Here is a tiny trained network, its code and every weight. The questions are about switching its units off for an input and a class, where a switched-off unit gives its printed mean instead of its output.

import numpy as np


def w(rows, s, z=0):
    codes = np.array(rows[::2]) - 128.0
    scale = np.full(codes.shape[1], s)
    scale[-1] = z or s
    return codes * scale


def f(y):
    return y / 2 * (1 + np.tanh(0.7978845608 * (y + 0.044715 * y**3)))


def log_softmax(a):
    a = a - a.max(-1, keepdims=True)
    return a - np.log(np.exp(a).sum(-1, keepdims=True))


def net(x, mask):
    res = np.array(x, float).reshape(1, 4) / 4 @ E
    y = f(res @ A[0][:, :-1].T + A[0][:, -1])
    res = res + np.where(mask, y, B[0][:, -1]) @ B[0][:, :-1]
    return log_softmax(res[-1] @ U[:, :-1].T + U[:, -1])


A, B = {}, {}
E = w([
[144,115,87,105,111,158],'x0',
[231,112,185,141,65,54],'x1',
[157,133,166,87,101,253],'x2',
[99,117,166,246,137,122],'x3',
],0.011)
A[0] = w([
[103,126,175,233,86,91,225],'N1',
[251,163,116,55,60,96,252],'N2',
[43,243,76,87,216,126,225],'N3',
[100,130,214,184,97,119,240],'N4',
[95,105,187,39,85,239,218],'N5',
[116,112,141,150,81,128,48],'N6',
[121,70,61,57,101,49,155],'N7',
],0.011,0.0039)
B[0] = w([
[174,167,157,74,166,85,230],'N1',
[187,55,188,114,16,162,244],'N2',
[114,79,137,100,45,156,233],'N3',
[252,225,76,69,203,106,205],'N4',
[196,17,129,77,2,36,249],'N5',
[96,197,176,177,107,114,129],'N6',
[64,25,135,139,129,191,185],'N7',
],0.009,0.013)
U = w([
[203,14,156,78,86,84,239],'0',
[188,180,124,119,254,49,66],'1',
[9,50,116,154,127,162,5],'2',
],0.009,0.0032)

Each question gives the input, the list of numbers given to net, and the class t.
The units are the neurons (one row each of A and B). Each row of codes is followed by its name. A weight is (code - 128) times the scale printed after its matrix; where a second scale follows, it is the last column's (A, B and U).
mask holds one flag per neuron, in row order. A switched-off neuron (its flag False) gives its mean, the last column of its row in B, instead of its output. The means were averaged over made-up inputs and are rounded, as every weight is.
A unit's drop is (log p(t) with every unit on - log p(t) with that unit switched off) / (log p(t) with every unit on - log p(t) with every unit switched off).
The circuit of an input: a set's keep is (log p(t) with only the set's units on - log p(t) with every unit switched off) / (log p(t) with every unit on - log p(t) with every unit switched off). Starting from all 7 units, units are removed one at a time, each time the one whose removal leaves the highest keep (on an exact tie, the one counted first), for as long as the keep stays at least 0.8.
circuit, biggest first: the units of the circuit, biggest drop first
top k neurons: the k neurons with the biggest drops, biggest first
drop when u is switched off: that unit's drop, to one decimal
input [-6,-4,-8,2], class 1: circuit, biggest first : [N5]
input [-1,2,6,6], class 1: top 3 neurons : [N2, N4, N3]
input [3,-4,-4,-6], class 2: circuit, biggest first : [N5, N7, N4]
input [1,-3,-7,2], class 2: top 3 neurons : [N5, N2, N4]
input [6,-5,-1,7], class 1: top 3 neurons : [N5, N2, N7]
input [-7,-7,-4,1], class 2: top 3 neurons : [N5, N3, N2]
input [-1,-2,2,5], class 1: top 2 neurons : [N2, N5]
input [-2,-4,-1,2], class 2: top 2 neurons : [N5, N2]
input [-1,-5,-4,3], class 2: drop when N5 is switched off : 0.7
input [0,3,-4,2], class 1: drop when N5 is switched off : 0.2
input [4,-8,-7,-3], class 2: drop when N4 is switched off : 0.0
